Below is a small trained network, with its code and all its weights. Each question gives an input and a class and asks what happens when units are switched off, that is, made to give their printed mean instead of their output.

import numpy as np


def w(rows, s, z=0):
    codes = np.array(rows[::2]) - 128.0
    scale = np.full(codes.shape[1], s)
    scale[-1] = z or s
    return codes * scale


def f(y):
    return np.maximum(y, 0)


def log_softmax(a):
    a = a - a.max(-1, keepdims=True)
    return a - np.log(np.exp(a).sum(-1, keepdims=True))


def net(x, mask):
    res = np.array(x, float).reshape(1, 5) / 4 @ E
    y = f(res @ A[0][:, :-1].T + A[0][:, -1])
    res = res + np.where(mask, y, B[0][:, -1]) @ B[0][:, :-1]
    return log_softmax(res[-1] @ U[:, :-1].T + U[:, -1])


A, B = {}, {}
E = w([
[183,86,127,144,254,106,124],'x0',
[249,72,127,129,53,76,128],'x1',
[128,128,127,128,128,128,130],'x2',
[176,250,162,120,141,34,118],'x3',
[128,128,129,128,128,128,126],'x4',
],0.0065)
A[0] = w([
[138,110,124,127,118,132,129,132],'N0',
[142,84,131,133,108,131,133,141],'N1',
[159,107,127,126,195,126,126,135],'N2',
[133,115,134,121,132,131,128,97],'N3',
[174,22,120,127,76,145,127,129],'N4',
[133,133,133,131,134,128,124,116],'N5',
[124,131,127,129,114,128,129,183],'N6',
[164,107,129,138,103,122,140,167],'N7',
[168,144,128,133,111,105,120,66],'N8',
[102,147,130,125,69,133,123,254],'N9',
[121,146,124,135,126,132,131,136],'N10',
[176,90,132,133,239,120,127,145],'N11',
[211,164,128,124,97,92,126,25],'N12',
[54,96,119,133,154,166,121,232],'N13',
[158,143,128,118,120,120,128,84],'N14',
[135,145,136,133,167,128,120,113],'N15',
[49,88,125,127,155,167,128,240],'N16',
[169,156,127,126,114,102,117,77],'N17',
[92,253,133,127,183,106,132,138],'N18',
[158,143,130,128,118,114,133,79],'N19',
[112,141,137,123,83,135,122,243],'N20',
[115,161,125,138,105,125,130,216],'N21',
[177,147,135,133,109,108,130,59],'N22',
[141,91,124,112,151,129,123,86],'N23',
[126,129,134,128,141,131,124,120],'N24',
],0.021,0.0033)
B[0] = w([
[123,130,118,137,112,142,122,150],'N0',
[110,128,98,148,94,150,126,175],'N1',
[156,148,123,185,119,64,102,186],'N2',
[125,115,123,122,124,115,109,135],'N3',
[107,151,42,150,49,182,89,245],'N4',
[129,143,123,129,130,123,143,134],'N5',
[121,134,127,122,123,143,153,150],'N6',
[132,91,86,138,69,134,147,184],'N7',
[139,102,145,115,140,105,154,173],'N8',
[95,108,117,75,146,192,175,208],'N9',
[141,126,137,101,132,126,98,145],'N10',
[174,157,118,228,116,25,85,227],'N11',
[141,70,169,118,153,85,176,217],'N12',
[149,80,161,109,149,78,181,230],'N13',
[134,113,139,120,128,106,139,156],'N14',
[117,195,101,149,137,102,201,159],'N15',
[155,74,164,111,146,81,187,237],'N16',
[142,108,154,105,149,101,150,180],'N17',
[102,253,135,123,176,177,55,252],'N18',
[137,112,143,120,133,109,141,159],'N19',
[97,119,126,95,131,177,172,191],'N20',
[140,107,150,66,137,155,84,177],'N21',
[133,90,150,124,138,102,155,179],'N22',
[139,82,155,130,113,122,47,156],'N23',
[135,151,126,128,123,119,143,137],'N24',
],0.039,0.012)
U = w([
[115,45,207,45,167,136,223,222],'0',
[199,83,201,168,157,22,167,150],'1',
[38,138,46,106,78,238,124,137],'2',
[133,153,55,199,66,124,20,1],'3',
[40,201,144,63,173,242,57,148],'4',
[117,254,112,184,164,117,28,47],'5',
],0.0052,0.0016)

Each question gives the input, the list of numbers given to net, and the class t.
The units are the neurons (one row each of A and B). Each row of codes is followed by its name. A weight is (code - 128) times the scale printed after its matrix; where a second scale follows, it is the last column's (A, B and U).
mask holds one flag per neuron, in row order. A switched-off neuron (its flag False) gives its mean, the last column of its row in B, instead of its output. The means were averaged over made-up inputs and are rounded, as every weight is.
A unit's drop is (log p(t) with every unit on - log p(t) with that unit switched off) / (log p(t) with every unit on - log p(t) with every unit switched off).
unit that matters most: the unit with the biggest drop
top k neurons: the k neurons with the biggest drops, biggest first
drop of u: that unit's drop, to one decimal
input [-5,0,-5,-2,2], class 0: top neuron : [N18]
input [4,8,1,0,-2], class 3: top 2 neurons : [N4; N16]
input [-5,1,1,-6,-2], class 2: top 2 neurons : [N4; N12]
input [1,1,2,-8,5], class 3: top 3 neurons : [N4; N12; N9]
input [0,-8,5,-2,5], class 0: top 2 neurons : [N11; N2]
input [-6,6,3,1,1], class 0: top 2 neurons : [N12; N18]
input [1,7,4,0,-5], class 3: top 4 neurons : [N4; N16; N13; N9]
input [7,0,-6,7,6], class 5: top 3 neurons : [N18; N16; N13]
input [-7,0,-1,-6,6], class 0: top 2 neurons : [N16; N13]
input [-6,1,4,5,-5], class 0: top 2 neurons : [N4; N12]
input [4,1,6,0,6], class 3: top 4 neurons : [N16; N18; N13; N12]
input [0,3,3,4,-2], class 0: top 2 neurons : [N11; N2]
input [-5,-6,-2,1,-5], class 4: top 2 neurons : [N18; N12]
input [6,2,1,-7,-4], class 3: unit that matters most : N4
input [-1,0,-7,-2,-4], class 0: top 3 neurons : [N18; N11; N4]
input [1,-6,-2,1,4], class 5: top 2 neurons : [N18; N12]
input [-7,4,-3,-8,6], class 2: drop of N4 : 0.2
input [2,-5,7,2,-2], class 5: drop of N18 : 0.5
input [-4,-1,8,1,2], class 4: drop of N12 : 0.1
input [0,-4,-1,6,3], class 4: unit that matters most : N11
input [-8,8,3,-1,-4], class 2: drop of N4 : 1.1
